[[132 127 123 129 137]
 [132 128 124 126 133]
 [134 125 120 123 151]
 [132 125 124 126 136]]
=>
[[132 128 124]
 [134 125 120]]

[[130 152 106 127 129]
 [129 152 106 127 129]
 [124 152 110 130 129]
 [114 138 106 127 121]]
=>
[[129 152 106]
 [124 152 110]]

[[129 121 106 125 124]
 [147 143 126 118 153]
 [140 133 121 105 143]
 [154 135 123 122 132]
 [132 131 127 121 135]]
=>
[[147 143 126]
 [140 133 121]]

[[124 127 127 125 124]
 [108 129 136 129 137]
 [129 127 124 125 124]
 [103 127 134 125 129]
 [103 127 134 124 129]]
=>
[[108 129 136]
 [129 127 124]]

[[103 113 118]
 [107 108 124]
 [113 126 115]]
=>
[[107 108 124]
 [113 126 115]]

[[141 116 116 139]
 [147 105 115 114]
 [148 116 125 127]]
=>
[[147 105 115]
 [148 116 125]]

[[142 124 103 132 137]
 [148 131 109 122 135]
 [134 118 112 129 140]]
=>
[[148 131 109]
 [134 118 112]]

[[128 101 133 116 128]
 [129 111 136 122 130]
 [136 125 127 124 132]
 [149 119 125 132 120]
 [126 100 132 128 139]]
=>
[[129 111 136]
 [136 125 127]]

[[137 111 108 133]
 [106 109 133 113]
 [120  98 105 134]]
=>
[[106 109 133]
 [120  98 105]]
---
[[150 127 130 127 123 139 125 127 131]
 [155 115 109 140 137 127 114 143 153]
 [100 125 124 122 144 135 140 151 132]]
=>
[[155 115 109 140 137 127 114 143 153]]

[[134 112 131 133 134]
 [103 132 128 116 125]
 [145 122 118 132 133]]
=>
[[103 132 128 116 125]]

[[126 119 129 144 124 131 124 123 137 133 128 131]
 [124 134 122 118 134 129 133 129 116 131 135 135]
 [133 135 127 121 133 119 131 135 119 120 123 120]
 [135 137 145 116 135 133 139 128 119 141 124 139]
 [112 133 135 132 120 124 116 126 155 137 127 133]]
=>
[[124 134 122 118 134 129 133 129 116 131 135 135]
 [135 137 145 116 135 133 139 128 119 141 124 139]]

[[105 130 143 112 131 128 120]
 [121 119 148 128 137 136 130]
 [116 125 143 112 132 117 115]
 [133 128 131 125 120 133 140]
 [138 106 126 113 113 119 128]
 [125 113 147 133 126 144 131]
 [140 106 134 125 112 128 131]
 [129 120 148 133 121 145 133]]
=>
[[121 119 148 128 137 136 130]
 [133 128 131 125 120 133 140]
 [125 113 147 133 126 144 131]
 [129 120 148 133 121 145 133]]

[[137 148]
 [130 124]
 [154 137]
 [128 117]
 [138 118]
 [119 105]
 [137 145]
 [117 104]
 [119 109]]
=>
[[130 124]
 [128 117]
 [119 105]
 [117 104]]

[[133 127 112 111]
 [122 140 119 127]
 [127 132 119 108]
 [117 147 125 148]
 [130 131 114 109]
 [123 132 139 148]
 [120 142 127 152]
 [120 139 133 149]
 [135 133 101 125]]
=>
[[122 140 119 127]
 [117 147 125 148]
 [123 132 139 148]
 [120 139 133 149]]

[[126 123 139 121 132 145 126 134 132]
 [141 143 131 113 133 141 132 137 126]
 [125 133 116 135 126 121 131 126 122]
 [122 106 132 130 128 117 124 123 138]
 [108 112 136 130 124 143 138 140 142]
 [142 109 138 112 136 130 128 125 138]
 [121 121 129 130 130 127 127 132 134]
 [121 122 134 129 129 132 130 128 128]
 [125 134 129 136 132 125 121 136 128]
 [116 128 129 130 118 133 140 122 122]]
=>
[[141 143 131 113 133 141 132 137 126]
 [122 106 132 130 128 117 124 123 138]
 [142 109 138 112 136 130 128 125 138]
 [121 122 134 129 129 132 130 128 128]
 [116 128 129 130 118 133 140 122 122]]
